Below is a small trained network, with its code and all its weights. Each question gives an input and a class and asks what happens when units are switched off, that is, made to give their printed mean instead of their output.

import numpy as np


def w(rows, s, z=0):
    codes = np.array(rows[::2]) - 128.0
    scale = np.full(codes.shape[1], s)
    scale[-1] = z or s
    return codes * scale


def norm(h):
    return h / np.sqrt((h * h).mean(-1, keepdims=True) + 1e-5)


def f(y):
    return np.maximum(y, 0)


def log_softmax(a):
    a = a - a.max(-1, keepdims=True)
    return a - np.log(np.exp(a).sum(-1, keepdims=True))


def net(x, mask):
    res = np.array(x, float).reshape(1, 6) / 4 @ E
    u = 0
    for l in range(2):
        y = f(norm(res) @ A[l][:, :-1].T + A[l][:, -1])
        res = res + np.where(mask[u : u + 8], y, B[l][:, -1]) @ B[l][:, :-1]
        u += 8
    return log_softmax(norm(res)[-1] @ U[:, :-1].T + U[:, -1])


A, B = {}, {}
E = w([
[150,151,125,11,205,86,162],'x0',
[86,173,86,144,104,227,131],'x1',
[84,204,164,107,145,247,110],'x2',
[59,116,100,210,67,105,180],'x3',
[104,145,44,109,170,73,153],'x4',
[197,102,41,154,135,119,4],'x5',
],0.0026)
A[0] = w([
[57,178,67,142,127,191,212,6],'L0N0',
[104,156,63,137,191,46,40,86],'L0N1',
[129,93,109,180,83,24,135,33],'L0N2',
[99,172,106,201,116,253,67,112],'L0N3',
[96,191,189,51,213,119,146,123],'L0N4',
[108,84,159,186,100,42,135,57],'L0N5',
[189,101,86,102,147,140,87,75],'L0N6',
[89,135,243,170,95,193,150,32],'L0N7',
],0.0072,0.0022)
B[0] = w([
[2,167,87,115,106,67,113,208],'L0N0',
[147,119,135,227,90,102,68,208],'L0N1',
[200,71,132,200,141,124,191,193],'L0N2',
[94,104,131,172,60,213,129,253],'L0N3',
[161,104,99,47,141,108,210,233],'L0N4',
[187,140,95,182,166,148,198,181],'L0N5',
[113,128,155,121,145,126,44,187],'L0N6',
[168,124,95,162,100,191,40,210],'L0N7',
],0.0096,0.0059)
A[1] = w([
[120,141,166,120,111,163,117,76],'L1N0',
[156,120,218,125,164,143,43,48],'L1N1',
[79,155,113,177,66,197,150,149],'L1N2',
[144,118,162,141,97,250,99,63],'L1N3',
[128,157,152,56,137,102,11,93],'L1N4',
[1,151,159,73,91,105,145,1],'L1N5',
[175,120,183,57,164,167,195,109],'L1N6',
[143,159,160,157,106,209,95,87],'L1N7',
],0.0088,0.0018)
B[1] = w([
[156,105,117,143,127,120,131,154],'L1N0',
[143,171,155,53,140,185,90,176],'L1N1',
[180,141,105,102,102,123,37,254],'L1N2',
[118,65,77,118,60,107,97,243],'L1N3',
[82,126,213,184,185,98,172,171],'L1N4',
[63,247,132,172,166,175,158,187],'L1N5',
[119,82,118,52,93,123,174,176],'L1N6',
[148,69,131,111,123,128,100,213],'L1N7',
],0.012,0.0069)
U = w([
[131,91,130,5,136,113,236,171],'0',
[143,85,78,152,34,179,11,242],'1',
[127,135,251,123,216,109,69,4],'2',
[15,255,87,114,134,159,149,29],'3',
[191,104,112,232,161,75,204,121],'4',
],0.0077,0.0022)

Each question gives the input, the list of numbers given to net, and the class t.
The units are the neurons (one row each of A and B). Each row of codes is followed by its name. A weight is (code - 128) times the scale printed after its matrix; where a second scale follows, it is the last column's (A, B and U).
mask holds one flag per neuron, layer by layer. A switched-off neuron (its flag False) gives its mean, the last column of its row in B, instead of its output. The means were averaged over made-up inputs and are rounded, as every weight is.
A unit's drop is (log p(t) with every unit on - log p(t) with that unit switched off) / (log p(t) with every unit on - log p(t) with every unit switched off).
The circuit of an input: a set's keep is (log p(t) with only the set's units on - log p(t) with every unit switched off) / (log p(t) with every unit on - log p(t) with every unit switched off). Starting from the 12 units with the biggest drops (on a tie, the unit counted first), units are removed one at a time, each time the one whose removal leaves the highest keep (on an exact tie, the one counted first), for as long as the keep stays at least 0.8.
circuit, biggest first: the units of the circuit, biggest drop first
unit that matters most: the unit with the biggest drop
k most important neurons: the k neurons with the biggest drops, biggest first
top k neurons in layer l: the k neurons of layer l with the biggest drops, biggest first
drop when u is switched off: that unit's drop, to one decimal
input [-2,2,-4,-8,-3,0], class 2: most important neuron	[L0N3]
input [2,5,-8,-5,0,6], class 2: circuit, biggest first	[L0N3; L0N6; L1N4]
input [8,-2,-4,-4,4,1], class 2: top 2 neurons in layer 1	[L1N4; L1N3]
input [-2,5,-3,7,5,-8], class 3: circuit, biggest first	[L0N0; L1N5]
input [5,-2,-5,4,1,8], class 4: top 2 neurons in layer 1	[L1N2; L1N3]
input [4,4,0,-2,3,4], class 2: circuit, biggest first	[L0N3; L1N4; L0N6]
input [-7,3,-8,3,-1,-7], class 4: circuit, biggest first	[L0N5; L0N3]
input [6,-2,4,4,0,-6], class 3: 4 most important neurons	[L0N0; L1N5; L0N2; L0N5]
input [2,0,2,-4,2,2], class 2: 2 most important neurons	[L0N6; L0N1]
input [-4,1,-2,4,7,5], class 4: circuit, biggest first	[L0N2; L0N7; L1N3]
input [8,0,1,7,-6,-2], class 0: 2 most important neurons	[L0N4; L0N1]
input [5,-4,-4,-4,-8,7], class 2: 2 most important neurons	[L1N4; L0N3]
input [2,-8,5,-3,-6,2], class 0: 2 most important neurons	[L1N6; L0N4]
input [7,4,3,-1,-4,-5], class 0: circuit, biggest first	[L0N4]
input [-7,4,2,8,6,-8], class 3: top 3 neurons in layer 0	[L0N0; L0N1; L0N2]
input [2,6,5,-6,1,-8], class 3: 3 most important neurons	[L0N0; L1N5; L0N4]
input [-3,-4,-6,-8,7,5], class 2: 2 most important neurons	[L0N3; L0N6]
input [0,-4,2,-1,3,0], class 4: top 2 neurons in layer 0	[L0N1; L0N4]
input [6,0,1,3,7,-3], class 3: 2 most important neurons	[L0N0; L1N5]
input [0,-3,1,-1,2,1], class 2: top neuron in layer 0	[L0N3]
input [6,5,-6,-8,-5,7], class 2: 2 most important neurons	[L1N4; L0N3]
input [4,-1,-2,-4,-8,3], class 2: top 2 neurons in layer 0	[L0N6; L0N3]
input [1,7,0,8,0,0], class 3: drop when L0N0 is switched off	1.2
input [0,7,-2,8,2,-6], class 3: drop when L1N5 is switched off	0.2
input [-1,-7,-3,-5,3,-1], class 4: drop when L0N1 is switched off	0.1
input [4,7,-6,7,4,-4], class 3: drop when L0N0 is switched off	0.8
input [3,-8,-5,-8,7,4], class 2: unit that matters most	L0N6
input [8,6,-4,-2,-1,-7], class 0: 2 most important neurons	[L0N4; L1N6]
